Below are the code and all the weights of a small trained network. Each question names an input and a target symbol and asks about switching units off, where a switched-off unit gives its printed mean instead of its output.

import numpy as np


def w(rows, s, z=0):
    codes = np.array(rows[::2]) - 128.0
    scale = np.full(codes.shape[1], s)
    scale[-1] = z or s
    return codes * scale


def norm(h):
    return h / np.sqrt((h * h).mean(-1, keepdims=True) + 1e-5)


def f(y):
    return np.maximum(y, 0)


def softmax(a):
    e = np.exp(a - a.max(-1, keepdims=True))
    return e / e.sum(-1, keepdims=True)


def log_softmax(a):
    a = a - a.max(-1, keepdims=True)
    return a - np.log(np.exp(a).sum(-1, keepdims=True))


def net(x, mask):
    ids = ['ΛΞαεθπ'.index(c) for c in x.split()]
    T = len(ids)
    res = E[ids] + P[:T]
    u = 0
    for l in range(2):
        r = norm(res)
        for j in range(3):
            rows = slice(3 * j, 3 * j + 3)
            q, k, v = (r @ M[l][rows].T for M in (Q, K, V))
            z = softmax(np.where(np.tri(T) > 0, q @ k.T / 3**0.5, -1e9)) @ v
            o = O[l][rows]
            res = res + np.where(mask[u + j], z, o[:, -1]) @ o[:, :-1]
        u += 3
        y = f(norm(res) @ A[l][:, :-1].T + A[l][:, -1])
        res = res + np.where(mask[u : u + 4], y, B[l][:, -1]) @ B[l][:, :-1]
        u += 4
    return log_softmax(norm(res)[-1] @ U[:, :-1].T + U[:, -1])


Q, K, V, O, A, B = {}, {}, {}, {}, {}, {}
E = w([
[133,142,114,102,98,119,92,121],'Λ',
[142,139,132,121,64,126,89,145],'Ξ',
[124,184,98,98,71,169,68,179],'α',
[158,165,139,124,159,135,138,192],'ε',
[234,155,255,97,72,111,132,113],'θ',
[99,75,184,138,118,240,102,123],'π',
],0.0045)
P = w([
[128,56,80,146,149,86,159,125],'0',
[97,23,204,48,124,131,1,160],'1',
[190,47,5,159,82,161,177,137],'2',
[91,115,151,40,109,146,78,167],'3',
[195,99,50,162,101,147,193,120],'4',
[64,161,148,72,130,161,116,164],'5',
[163,149,72,183,98,179,191,140],'6',
[76,209,151,90,124,174,149,158],'7',
[159,169,112,199,109,144,183,135],'8',
],0.0049)
Q[0] = w([
[145,152,99,173,61,167,161,253],'0.h1',
[182,103,92,167,84,101,205,67],'0.h1',
[112,147,171,108,217,142,176,53],'0.h1',
[65,113,225,23,147,120,26,142],'0.h2',
[168,132,48,224,145,123,242,90],'0.h2',
[126,110,181,180,170,164,146,31],'0.h2',
[63,140,197,63,188,50,116,105],'0.h3',
[123,88,135,155,179,153,110,68],'0.h3',
[87,94,107,113,63,172,170,138],'0.h3',
],0.0061)
K[0] = w([
[96,162,186,131,140,209,190,39],'0.h1',
[100,217,86,170,97,171,155,159],'0.h1',
[96,77,85,82,72,114,109,139],'0.h1',
[140,2,152,124,128,94,140,45],'0.h2',
[106,248,130,134,103,176,101,203],'0.h2',
[109,99,142,34,58,119,93,100],'0.h2',
[105,127,45,169,86,113,39,117],'0.h3',
[164,123,116,106,126,43,83,163],'0.h3',
[120,103,130,87,95,198,208,123],'0.h3',
],0.0062)
V[0] = w([
[189,99,210,216,79,76,125,111],'0.h1',
[131,79,233,137,237,227,170,101],'0.h1',
[144,114,170,40,96,197,84,11],'0.h1',
[88,193,178,199,153,187,122,113],'0.h2',
[4,119,100,126,226,140,87,153],'0.h2',
[60,177,219,69,92,58,86,123],'0.h2',
[137,74,43,23,160,155,114,60],'0.h3',
[107,46,152,134,204,181,127,113],'0.h3',
[93,138,175,191,133,139,75,193],'0.h3',
],0.0029)
O[0] = w([
[51,39,4,125,90,87,191,105,127],'0.h1',
[195,38,107,60,201,167,144,79,243],'0.h1',
[119,89,194,20,72,144,90,155,216],'0.h1',
[169,115,87,110,59,145,150,186,48],'0.h2',
[161,45,192,158,127,133,177,225,126],'0.h2',
[197,139,88,242,64,176,101,99,19],'0.h2',
[136,104,249,158,177,98,38,68,199],'0.h3',
[183,190,97,119,151,76,23,62,249],'0.h3',
[159,155,71,80,67,149,141,159,155],'0.h3',
],0.0031,0.0022)
A[0] = w([
[194,55,55,97,96,145,234,98,122],'0.n1',
[163,161,63,176,105,69,151,181,159],'0.n2',
[80,161,117,157,194,103,100,159,82],'0.n3',
[4,86,27,172,109,83,226,123,3],'0.n4',
],0.0038,0.0032)
B[0] = w([
[219,43,123,43,230,207,199,139,251],'0.n1',
[194,162,112,147,22,101,17,190,183],'0.n2',
[82,172,150,78,147,145,68,81,140],'0.n3',
[89,3,31,164,31,84,150,163,138],'0.n4',
],0.0035,0.0029)
Q[1] = w([
[23,101,216,54,254,118,169,93],'1.h1',
[131,124,174,47,109,148,82,82],'1.h1',
[112,157,205,91,106,178,20,147],'1.h1',
[35,150,178,53,130,170,84,72],'1.h2',
[134,130,132,150,50,78,59,173],'1.h2',
[200,120,64,230,82,92,185,160],'1.h2',
[23,101,205,122,194,47,160,71],'1.h3',
[177,43,63,28,106,212,152,117],'1.h3',
[58,123,246,52,167,223,55,69],'1.h3',
],0.0072)
K[1] = w([
[84,77,76,129,129,9,62,49],'1.h1',
[55,96,113,214,209,166,61,148],'1.h1',
[108,192,113,230,209,84,83,161],'1.h1',
[144,114,119,186,170,12,165,81],'1.h2',
[107,247,126,132,172,177,196,103],'1.h2',
[107,166,124,41,92,231,64,220],'1.h2',
[120,75,78,135,118,36,12,142],'1.h3',
[54,133,160,176,196,190,168,32],'1.h3',
[92,2,80,141,207,11,117,83],'1.h3',
],0.0059)
V[1] = w([
[207,122,70,67,106,103,145,182],'1.h1',
[152,154,107,186,254,89,177,208],'1.h1',
[200,84,174,74,110,76,204,112],'1.h1',
[201,133,73,196,187,171,126,188],'1.h2',
[78,189,120,117,80,189,63,207],'1.h2',
[96,91,164,92,173,89,151,50],'1.h2',
[101,146,141,143,216,35,66,116],'1.h3',
[67,76,183,177,92,244,120,77],'1.h3',
[75,139,4,120,157,101,82,146],'1.h3',
],0.005)
O[1] = w([
[115,143,149,111,108,120,38,208,197],'1.h1',
[254,73,151,127,146,161,143,212,60],'1.h1',
[73,159,205,91,105,119,120,198,190],'1.h1',
[190,99,136,78,65,178,127,166,106],'1.h2',
[102,129,184,51,206,142,120,88,46],'1.h2',
[146,156,125,194,146,101,147,148,251],'1.h2',
[124,198,181,132,168,106,122,191,112],'1.h3',
[168,90,107,135,217,154,244,18,249],'1.h3',
[148,225,86,111,148,165,64,90,77],'1.h3',
],0.0059,0.0025)
A[1] = w([
[49,70,218,79,90,98,190,202,3],'1.n1',
[99,86,80,72,76,127,158,176,45],'1.n2',
[76,141,96,221,151,74,108,133,95],'1.n3',
[230,3,25,84,199,197,249,38,199],'1.n4',
],0.0066,0.0024)
B[1] = w([
[58,44,190,26,74,107,199,116,161],'1.n1',
[120,94,217,86,182,142,198,97,141],'1.n2',
[174,92,114,160,86,147,218,138,137],'1.n3',
[251,59,52,137,200,253,113,12,249],'1.n4',
],0.0068,0.015)
U = w([
[128,185,203,217,225,80,221,131,122],'Λ',
[24,224,124,66,180,129,15,42,7],'Ξ',
[218,62,55,101,188,192,144,42,146],'α',
[204,145,112,81,97,142,59,253,149],'ε',
[64,122,34,209,3,97,112,96,183],'θ',
[59,43,197,32,98,101,224,122,174],'π',
],0.0067,0.0017)

Each question gives the input, a string of symbols that net reads in full, and the target symbol t.
The units are the heads (3 rows each of Q, K, V and O) and the neurons (one row each of A and B). Each row of codes is followed by its name. A weight is (code - 128) times the scale printed after its matrix; where a second scale follows, it is the last column's (O, A, B and U).
mask holds one flag per unit, layer by layer, with each layer's heads first. A switched-off unit (its flag False) gives its mean, the last column of its rows in O or B, instead of its output. The means were averaged over made-up inputs and are rounded, as every weight is.
A unit's drop is (log p(t) with every unit on - log p(t) with that unit switched off) / (log p(t) with every unit on - log p(t) with every unit switched off).
The circuit of an input: a set's keep is (log p(t) with only the set's units on - log p(t) with every unit switched off) / (log p(t) with every unit on - log p(t) with every unit switched off). Starting from the 12 units with the biggest drops (on a tie, the unit counted first), units are removed one at a time, each time the one whose removal leaves the highest keep (on an exact tie, the one counted first), for as long as the keep stays at least 0.8.
units of the circuit, in order: the units of the circuit, biggest drop first
unit that matters most: the unit with the biggest drop
k most important neurons: the k neurons with the biggest drops, biggest first
k most important neurons of layer l: the k neurons of layer l with the biggest drops, biggest first
which heads matter: for each layer, one digit per head in row order, 1 if its drop is at least 0.15 and else 0, layers parted by /
input π π π θ, target π: units of the circuit, in order	1.n4
input π π Λ Ξ Λ, target θ: 2 most important neurons	1.n4; 1.n3
input Ξ ε π Ξ Ξ θ Ξ ε, target Ξ: which heads matter	100 / 000
input α ε Ξ, target ε: which heads matter	100 / 001
input Ξ π α Ξ π π θ α, target Ξ: which heads matter	110 / 000
input α Ξ Λ, target Ξ: units of the circuit, in order	1.h2; 0.h1; 1.h3; 1.n4
input Ξ θ π θ, target Ξ: which heads matter	110 / 001
input ε Ξ Λ, target ε: which heads matter	100 / 101
input Ξ Λ Ξ, target θ: units of the circuit, in order	0.h1; 1.n4; 1.h1
input Ξ Ξ ε ε θ θ π Ξ, target Ξ: units of the circuit, in order	0.h2; 1.n4; 1.h3
input Ξ θ ε, target π: units of the circuit, in order	1.h1; 1.n4
input α α Ξ π π π Λ θ ε, target π: units of the circuit, in order	1.n4; 1.h1
input π π Ξ Ξ α ε α, target ε: 2 most important neurons of layer 1	1.n4; 1.n1
input π Ξ π α π θ Λ π, target π: units of the circuit, in order	1.n4
input Λ θ π π α π, target Λ: which heads matter	001 / 001
input α π Λ Ξ Ξ, target θ: units of the circuit, in order	1.h1; 1.n4; 1.n1
input π Ξ π Ξ Ξ α Ξ α Λ, target Ξ: which heads matter	000 / 010
input α Ξ ε, target ε: units of the circuit, in order	1.h3; 1.n4; 1.h1
input Λ θ θ, target π: units of the circuit, in order	1.h1; 1.n4
input Λ π π π α Ξ π Ξ, target Λ: unit that matters most	1.h3
input π π π π π ε π α, target π: which heads matter	110 / 000
input π π Ξ Ξ ε Λ Λ, target ε: which heads matter	000 / 100
